Below is a small trained network, with its code and all its weights. Each question gives an input and a target symbol and asks what happens when units are switched off, that is, made to give their printed mean instead of their output.

import numpy as np


def w(rows, s, z=0):
    codes = np.array(rows[::2]) - 128.0
    scale = np.full(codes.shape[1], s)
    scale[-1] = z or s
    return codes * scale


def norm(h):
    return h / np.sqrt((h * h).mean(-1, keepdims=True) + 1e-5)


def f(y):
    return np.maximum(y, 0)


def softmax(a):
    e = np.exp(a - a.max(-1, keepdims=True))
    return e / e.sum(-1, keepdims=True)


def log_softmax(a):
    a = a - a.max(-1, keepdims=True)
    return a - np.log(np.exp(a).sum(-1, keepdims=True))


def net(x, mask):
    ids = ['ΘΞΠαβγδεζηλμστφω'.index(c) for c in x.split()]
    T = len(ids)
    res = E[ids] + P[:T]
    q, k, v = (norm(res) @ M[0].T for M in (Q, K, V))
    z = softmax(np.where(np.tri(T) > 0, q @ k.T / 2**0.5, -1e9)) @ v
    res = res + np.where(mask[0], z, O[0][:, -1]) @ O[0][:, :-1]
    y = f(norm(res) @ A[0][:, :-1].T + A[0][:, -1])
    res = res + np.where(mask[1:17], y, B[0][:, -1]) @ B[0][:, :-1]
    return log_softmax(norm(res)[-1] @ U[:, :-1].T + U[:, -1])


Q, K, V, O, A, B = {}, {}, {}, {}, {}, {}
E = w([
[152,101,53,83,86],'Θ',
[103,105,122,114,121],'Ξ',
[90,106,122,127,120],'Π',
[86,122,113,131,125],'α',
[96,95,138,124,120],'β',
[118,133,123,116,90],'γ',
[82,238,155,32,151],'δ',
[203,143,110,130,92],'ε',
[111,98,139,116,129],'ζ',
[224,212,199,138,178],'η',
[83,117,117,146,109],'λ',
[135,115,157,93,101],'μ',
[129,101,51,5,76],'σ',
[108,99,143,151,141],'τ',
[208,130,92,238,128],'φ',
[236,84,131,159,124],'ω',
],0.027)
P = w([
[218,153,56,135,198],'0',
[103,75,166,191,74],'1',
[112,79,156,177,51],'2',
[110,86,153,180,27],'3',
[110,90,156,175,8],'4',
[111,102,165,184,6],'5',
[106,99,165,169,2],'6',
],0.0094)
Q[0] = w([
[255,93,48,134,96],'H1',
[190,167,69,99,181],'H1',
],0.041)
K[0] = w([
[163,235,205,114,2],'H1',
[93,130,190,173,18],'H1',
],0.034)
V[0] = w([
[128,231,133,139,100],'H1',
[178,128,254,61,157],'H1',
],0.03)
O[0] = w([
[160,235,135,141,22,9],'H1',
[215,97,255,47,95,103],'H1',
],0.014,0.013)
A[0] = w([
[153,96,78,99,71,127],'N1',
[66,193,143,160,145,89],'N2',
[88,166,97,81,180,72],'N3',
[150,144,55,156,100,116],'N4',
[103,252,238,171,240,147],'N5',
[155,151,181,207,131,140],'N6',
[158,80,130,130,118,62],'N7',
[100,131,146,144,183,134],'N8',
[34,211,155,23,175,114],'N9',
[173,140,131,126,65,27],'N10',
[144,184,86,156,85,67],'N11',
[68,192,111,64,135,133],'N12',
[80,124,225,125,114,5],'N13',
[84,202,236,103,120,54],'N14',
[164,149,97,195,93,154],'N15',
[59,85,167,144,68,1],'N16',
],0.031,0.0093)
B[0] = w([
[70,158,143,107,92,209],'N1',
[165,120,207,72,166,173],'N2',
[101,86,185,102,81,193],'N3',
[148,168,57,57,130,240],'N4',
[255,179,123,25,65,156],'N5',
[55,156,102,99,84,204],'N6',
[194,124,85,144,166,214],'N7',
[171,184,103,139,94,238],'N8',
[158,106,179,217,17,155],'N9',
[243,68,62,95,124,221],'N10',
[100,80,81,209,83,236],'N11',
[136,106,179,189,151,167],'N12',
[52,24,108,92,84,179],'N13',
[60,218,168,192,205,184],'N14',
[132,123,216,170,164,255],'N15',
[217,123,159,82,73,158],'N16',
],0.052,0.0095)
U = w([
[83,166,11,25,120,64],'Θ',
[135,177,171,86,175,212],'Ξ',
[79,162,83,73,231,151],'Π',
[39,24,66,185,164,82],'α',
[68,48,204,108,190,161],'β',
[63,213,117,185,87,241],'γ',
[215,150,205,228,36,102],'δ',
[146,120,8,194,10,1],'ε',
[125,88,192,239,146,154],'ζ',
[209,216,132,51,70,91],'η',
[92,157,140,189,194,223],'λ',
[163,8,127,57,68,36],'μ',
[36,140,153,80,60,179],'σ',
[145,116,208,173,168,191],'τ',
[111,221,75,198,170,206],'φ',
[222,108,84,161,219,134],'ω',
],0.015,0.0074)

Each question gives the input, a string of symbols that net reads in full, and the target symbol t.
The units are the heads (2 rows each of Q, K, V and O) and the neurons (one row each of A and B). Each row of codes is followed by its name. A weight is (code - 128) times the scale printed after its matrix; where a second scale follows, it is the last column's (O, A, B and U).
mask holds one flag per unit, heads first, then neurons. A switched-off unit (its flag False) gives its mean, the last column of its rows in O or B, instead of its output. The means were averaged over made-up inputs and are rounded, as every weight is.
A unit's drop is (log p(t) with every unit on - log p(t) with that unit switched off) / (log p(t) with every unit on - log p(t) with every unit switched off).
The circuit of an input: a set's keep is (log p(t) with only the set's units on - log p(t) with every unit switched off) / (log p(t) with every unit on - log p(t) with every unit switched off). Starting from the 12 units with the biggest drops (on a tie, the unit counted first), units are removed one at a time, each time the one whose removal leaves the highest keep (on an exact tie, the one counted first), for as long as the keep stays at least 0.8.
units of the circuit, in order: the units of the circuit, biggest drop first
unit that matters most: the unit with the biggest drop
k most important neurons: the k neurons with the biggest drops, biggest first
input ε β β τ, target δ: unit that matters most -> N15
input β ω δ, target δ: 2 most important neurons -> [N9 N8]
input ε η μ β μ η β, target δ: units of the circuit, in order -> [H1 N15]
input φ β γ ω σ, target γ: units of the circuit, in order -> [H1 N10]
input ε φ ω φ β, target δ: 3 most important neurons -> [N15 N11 N16]
input α Π σ σ ω Π, target λ: units of the circuit, in order -> [H1 N2 N15]
input μ τ φ μ, target β: 2 most important neurons -> [N14 N13]
input ε α ω, target ε: units of the circuit, in order -> [H1 N11]
input δ ω μ Θ, target μ: units of the circuit, in order -> [H1 N13]
input γ β β β, target ζ: 3 most important neurons -> [N15 N11 N2]
input μ β σ ω ε ε ζ, target β: units of the circuit, in order -> [H1 N14 N13]
input Π ζ δ ω Π Ξ, target Π: units of the circuit, in order -> [H1 N11 N2]
input Θ ε β Π ζ, target Ξ: 2 most important neurons -> [N2 N4]
input ω δ β ω σ, target δ: units of the circuit, in order -> [H1 N4]
input ζ μ η, target η: units of the circuit, in order -> [N5]
input Θ β μ, target Ξ: 3 most important neurons -> [N2 N4 N10]
input ζ τ φ, target φ: 4 most important neurons -> [N4 N15 N11 N10]
input δ ω τ, target γ: units of the circuit, in order -> [N14 H1]
input Ξ ω ω ω β, target Θ: 4 most important neurons -> [N15 N11 N8 N14]
input Θ μ ω Ξ, target Ξ: most important neuron -> [N2]
input δ β α ω Π, target γ: 2 most important neurons -> [N14 N6]
input ω ω ζ γ φ ζ ω, target γ: 3 most important neurons -> [N15 N4 N11]
